Below are the code and all the weights of a small trained network. Each question names an input and a class and asks about switching units off, where a switched-off unit gives its printed mean instead of its output.

import numpy as np


def w(rows, s, z=0):
    codes = np.array(rows[::2]) - 128.0
    scale = np.full(codes.shape[1], s)
    scale[-1] = z or s
    return codes * scale


def f(y):
    return np.maximum(y, 0)


def log_softmax(a):
    a = a - a.max(-1, keepdims=True)
    return a - np.log(np.exp(a).sum(-1, keepdims=True))


def net(x, mask):
    res = np.array(x, float).reshape(1, 6) / 4 @ E
    y = f(res @ A[0][:, :-1].T + A[0][:, -1])
    res = res + np.where(mask, y, B[0][:, -1]) @ B[0][:, :-1]
    return log_softmax(res[-1] @ U[:, :-1].T + U[:, -1])


A, B = {}, {}
E = w([
[71,120,84,160,163,194,129,81,255],'x0',
[142,152,143,83,49,148,130,194,167],'x1',
[182,161,70,105,191,109,168,159,81],'x2',
[151,158,36,182,184,210,191,201,105],'x3',
[157,139,93,176,131,71,69,136,121],'x4',
[163,183,102,74,119,123,38,131,112],'x5',
],0.0069)
A[0] = w([
[155,156,93,93,112,204,72,190,47,163],'n1',
[129,130,91,136,167,135,124,120,151,102],'n2',
[151,128,181,122,37,42,123,178,40,99],'n3',
[173,151,92,65,182,90,106,132,56,5],'n4',
[108,116,95,217,208,126,73,52,121,121],'n5',
[153,133,141,104,108,84,124,145,78,125],'n6',
[123,130,103,150,159,138,102,109,128,123],'n7',
[161,151,62,110,188,114,162,183,59,181],'n8',
[116,109,195,164,54,109,141,133,98,144],'n9',
[123,143,105,111,38,222,91,185,234,122],'n10',
[139,128,117,121,126,174,123,142,106,138],'n11',
[125,140,124,108,106,97,71,115,229,171],'n12',
[133,138,84,181,184,136,147,123,120,216],'n13',
[153,138,51,195,160,128,223,224,121,87],'n14',
[132,129,160,99,71,34,1,98,167,98],'n15',
[150,145,140,70,128,84,87,125,94,176],'n16',
[92,113,187,129,133,175,227,67,217,163],'n17',
],0.012,0.0027)
B[0] = w([
[85,231,161,143,152,151,189,140,53,208],'n1',
[143,131,137,161,155,108,106,163,149,157],'n2',
[150,102,155,107,80,117,51,242,111,239],'n3',
[115,139,91,20,153,129,121,95,123,198],'n4',
[125,125,135,180,213,156,39,107,94,206],'n5',
[124,125,132,81,104,124,82,165,124,188],'n6',
[130,130,130,159,156,138,107,133,126,155],'n7',
[141,131,50,66,181,116,182,161,156,229],'n8',
[133,87,163,158,66,137,119,171,100,193],'n9',
[84,205,158,127,95,143,97,109,255,235],'n10',
[116,161,155,140,145,131,152,142,130,154],'n11',
[153,129,86,145,103,117,124,44,182,207],'n12',
[132,106,122,170,204,142,110,164,147,193],'n13',
[178,97,79,177,153,121,240,150,150,233],'n14',
[207,161,88,201,68,80,179,80,71,250],'n15',
[123,140,108,88,124,99,86,99,79,198],'n16',
[85,14,168,59,113,128,158,83,112,240],'n17',
],0.023,0.011)
U = w([
[176,116,57,159,192,146,237,184,162,107],'0',
[46,22,193,55,139,161,180,101,91,254],'1',
[127,182,65,12,161,103,108,148,66,65],'2',
[153,118,186,128,41,97,54,215,72,57],'3',
[74,114,154,118,86,150,99,78,254,217],'4',
[191,151,82,187,72,69,125,41,103,88],'5',
[122,101,103,206,238,185,44,109,104,246],'6',
[53,243,156,150,116,193,164,127,172,58],'7',
],0.0049,0.00061)

Each question gives the input, the list of numbers given to net, and the class t.
The units are the neurons (one row each of A and B). Each row of codes is followed by its name. A weight is (code - 128) times the scale printed after its matrix; where a second scale follows, it is the last column's (A, B and U).
mask holds one flag per neuron, in row order. A switched-off neuron (its flag False) gives its mean, the last column of its row in B, instead of its output. The means were averaged over made-up inputs and are rounded, as every weight is.
A unit's drop is (log p(t) with every unit on - log p(t) with that unit switched off) / (log p(t) with every unit on - log p(t) with every unit switched off).
The circuit of an input: a set's keep is (log p(t) with only the set's units on - log p(t) with every unit switched off) / (log p(t) with every unit on - log p(t) with every unit switched off). Starting from the 12 units with the biggest drops (on a tie, the unit counted first), units are removed one at a time, each time the one whose removal leaves the highest keep (on an exact tie, the one counted first), for as long as the keep stays at least 0.8.
units of the circuit, in order: the units of the circuit, biggest drop first
k most important neurons: the k neurons with the biggest drops, biggest first
drop of u: that unit's drop, to one decimal
input [7,2,-3,5,3,3], class 4: units of the circuit, in order	n10
input [-3,8,4,2,-8,-1], class 7: 4 most important neurons	n1, n10, n15, n13
input [-3,6,-5,2,-6,-5], class 1: 2 most important neurons	n17, n12
input [3,6,-2,2,7,6], class 7: units of the circuit, in order	n10, n1
input [-2,0,-4,-5,-1,4], class 5: 2 most important neurons	n15, n12
input [0,6,-1,4,-4,-7], class 1: 2 most important neurons	n17, n15
input [8,-1,-8,2,4,-4], class 4: 2 most important neurons	n10, n17
input [-3,8,6,-5,8,3], class 3: 2 most important neurons	n3, n15
input [-4,0,2,-6,6,5], class 3: 3 most important neurons	n3, n6, n14
input [-5,8,-2,4,-2,7], class 7: 3 most important neurons	n1, n10, n17
input [-6,-6,-6,-6,-7,-7], class 3: 2 most important neurons	n3, n9
input [-1,1,-6,-3,-3,-3], class 1: 2 most important neurons	n17, n3
input [8,-8,3,4,5,-4], class 6: drop of n5	2.7
input [6,-4,-4,8,0,1], class 6: drop of n5	1.3
input [5,-1,-1,1,5,2], class 6: drop of n5	0.1
input [6,-6,-2,-2,5,2], class 6: units of the circuit, in order	n5
